Below is a small trained network, with its code and all its weights. Each question gives an input and a class and asks what happens when units are switched off, that is, made to give their printed mean instead of their output.

import numpy as np


def w(rows, s, z=0):
    codes = np.array(rows[::2]) - 128.0
    scale = np.full(codes.shape[1], s)
    scale[-1] = z or s
    return codes * scale


def norm(h):
    return h / np.sqrt((h * h).mean(-1, keepdims=True) + 1e-5)


def f(y):
    return y / 2 * (1 + np.tanh(0.7978845608 * (y + 0.044715 * y**3)))


def log_softmax(a):
    a = a - a.max(-1, keepdims=True)
    return a - np.log(np.exp(a).sum(-1, keepdims=True))


def net(x, mask):
    res = np.array(x, float).reshape(1, 5) / 4 @ E
    u = 0
    for l in range(3):
        y = f(norm(res) @ A[l][:, :-1].T + A[l][:, -1])
        res = res + np.where(mask[u : u + 9], y, B[l][:, -1]) @ B[l][:, :-1]
        u += 9
    return log_softmax(norm(res)[-1] @ U[:, :-1].T + U[:, -1])


A, B = {}, {}
E = w([
[75,137,154,203,174,64,118,107],'x0',
[127,130,129,127,124,126,132,129],'x1',
[152,57,82,254,101,173,213,199],'x2',
[184,161,104,173,52,80,90,71],'x3',
[161,186,216,173,158,214,189,31],'x4',
],0.0091)
A[0] = w([
[147,68,132,202,110,111,190,169,57],'L0N0',
[149,124,121,151,76,109,95,76,43],'L0N1',
[133,123,192,199,95,217,191,140,188],'L0N2',
[211,88,112,46,107,159,159,150,71],'L0N3',
[201,126,61,1,33,248,172,129,2],'L0N4',
[88,91,192,74,191,171,168,182,45],'L0N5',
[24,152,178,228,170,78,118,101,22],'L0N6',
[156,204,204,81,165,134,109,72,154],'L0N7',
[229,213,150,176,67,106,122,112,58],'L0N8',
],0.0076,0.0084)
B[0] = w([
[184,164,102,152,169,106,95,201,165],'L0N0',
[147,68,65,105,208,121,161,108,120],'L0N1',
[149,171,163,148,139,192,173,112,254],'L0N2',
[153,88,193,127,116,86,111,139,157],'L0N3',
[245,30,198,54,105,109,109,155,183],'L0N4',
[123,56,45,61,159,97,196,28,153],'L0N5',
[174,45,239,133,166,22,132,106,151],'L0N6',
[157,200,128,126,145,149,156,170,224],'L0N7',
[134,70,91,91,152,127,158,52,153],'L0N8',
],0.011,0.0069)
A[1] = w([
[207,128,46,212,28,101,127,42,98],'L1N0',
[3,43,254,236,185,8,110,105,78],'L1N1',
[193,135,86,154,73,66,86,17,90],'L1N2',
[140,81,95,202,72,225,217,197,108],'L1N3',
[31,52,158,100,228,204,184,168,76],'L1N4',
[122,162,155,220,197,38,130,126,116],'L1N5',
[32,101,33,97,94,72,37,249,50],'L1N6',
[77,189,130,38,178,152,46,113,73],'L1N7',
[84,52,40,93,82,70,70,167,10],'L1N8',
],0.0083,0.013)
B[1] = w([
[85,60,48,55,234,127,135,128,176],'L1N0',
[247,118,171,42,75,60,165,152,191],'L1N1',
[80,74,131,36,167,131,194,109,149],'L1N2',
[99,145,89,189,177,41,16,205,255],'L1N3',
[124,51,19,73,148,67,132,25,171],'L1N4',
[215,67,134,84,91,133,116,163,194],'L1N5',
[75,145,204,142,25,131,203,85,222],'L1N6',
[130,181,103,160,145,58,77,151,178],'L1N7',
[20,134,163,182,58,196,153,103,154],'L1N8',
],0.012,0.0051)
A[2] = w([
[91,59,44,72,186,115,152,50,2],'L2N0',
[28,157,145,136,32,138,120,180,135],'L2N1',
[98,181,180,173,141,211,146,32,17],'L2N2',
[88,23,117,84,85,99,84,128,191],'L2N3',
[164,54,136,76,90,240,51,165,67],'L2N4',
[190,164,142,136,205,180,154,82,115],'L2N5',
[133,175,146,35,127,99,89,54,104],'L2N6',
[95,252,136,38,133,123,34,108,125],'L2N7',
[220,64,162,95,106,124,117,153,68],'L2N8',
],0.012,0.0074)
B[2] = w([
[52,66,6,94,217,196,163,62,183],'L2N0',
[121,172,190,140,118,189,122,78,199],'L2N1',
[80,197,161,130,52,162,108,62,169],'L2N2',
[120,151,162,108,112,162,171,68,255],'L2N3',
[189,146,171,81,99,49,150,127,174],'L2N4',
[93,102,145,99,75,107,138,96,227],'L2N5',
[132,68,76,130,147,135,131,152,225],'L2N6',
[130,100,105,194,164,117,109,206,234],'L2N7',
[183,96,146,61,137,64,139,159,228],'L2N8',
],0.017,0.0081)
U = w([
[238,88,213,46,87,35,158,163,127],'0',
[43,230,206,151,31,196,138,45,236],'1',
[126,148,46,251,213,111,46,253,142],'2',
[57,44,9,44,209,153,195,34,2],'3',
],0.024,0.0085)

Each question gives the input, the list of numbers given to net, and the class t.
The units are the neurons (one row each of A and B). Each row of codes is followed by its name. A weight is (code - 128) times the scale printed after its matrix; where a second scale follows, it is the last column's (A, B and U).
mask holds one flag per neuron, layer by layer. A switched-off neuron (its flag False) gives its mean, the last column of its row in B, instead of its output. The means were averaged over made-up inputs and are rounded, as every weight is.
A unit's drop is (log p(t) with every unit on - log p(t) with that unit switched off) / (log p(t) with every unit on - log p(t) with every unit switched off).
The circuit of an input: a set's keep is (log p(t) with only the set's units on - log p(t) with every unit switched off) / (log p(t) with every unit on - log p(t) with every unit switched off). Starting from the 12 units with the biggest drops (on a tie, the unit counted first), units are removed one at a time, each time the one whose removal leaves the highest keep (on an exact tie, the one counted first), for as long as the keep stays at least 0.8.
units of the circuit, in order: the units of the circuit, biggest drop first
unit that matters most: the unit with the biggest drop
top k neurons: the k neurons with the biggest drops, biggest first
k most important neurons of layer l: the k neurons of layer l with the biggest drops, biggest first
drop when u is switched off: that unit's drop, to one decimal
input [6,-5,-6,8,4], class 3: units of the circuit, in order -> [L1N2, L0N8]
input [-4,2,-4,-7,5], class 3: unit that matters most -> L0N5
input [-6,-8,-7,5,-7], class 1: top 3 neurons -> [L0N2, L1N6, L2N1]
input [4,-6,-6,-7,-5], class 3: top 2 neurons -> [L1N4, L0N5]
input [4,8,7,8,-4], class 3: top 2 neurons -> [L1N0, L0N7]
input [6,-8,8,-8,-2], class 2: top 2 neurons -> [L1N3, L0N0]
input [-4,-4,8,-8,1], class 2: 2 most important neurons of layer 0 -> [L0N0, L0N2]
input [-6,4,3,8,4], class 3: top 2 neurons -> [L1N0, L0N8]
input [5,4,4,-8,8], class 1: top 3 neurons -> [L0N2, L2N2, L1N0]
input [8,1,5,2,7], class 0: top 2 neurons -> [L0N6, L1N5]
input [0,5,-7,1,-8], class 1: top 2 neurons -> [L1N6, L2N1]
input [-3,-3,-7,6,2], class 2: top 2 neurons -> [L0N7, L2N7]
input [6,8,6,3,-7], class 1: top 2 neurons -> [L1N6, L0N2]
input [-5,4,-6,4,1], class 2: unit that matters most -> L2N7
input [-3,1,-5,2,4], class 2: top 3 neurons -> [L2N7, L0N2, L1N6]
input [7,-6,7,-5,-3], class 0: 2 most important neurons of layer 2 -> [L2N7, L2N8]
input [6,0,-7,-4,4], class 2: top 2 neurons -> [L0N7, L2N7]
input [-1,-5,3,6,-7], class 1: drop when L1N6 is switched off -> 0.3
input [2,-2,-3,1,4], class 1: drop when L1N3 is switched off -> 0.2
input [5,4,4,7,-8], class 1: drop when L1N6 is switched off -> 0.4
input [2,-1,-4,5,-2], class 3: unit that matters most -> L1N2
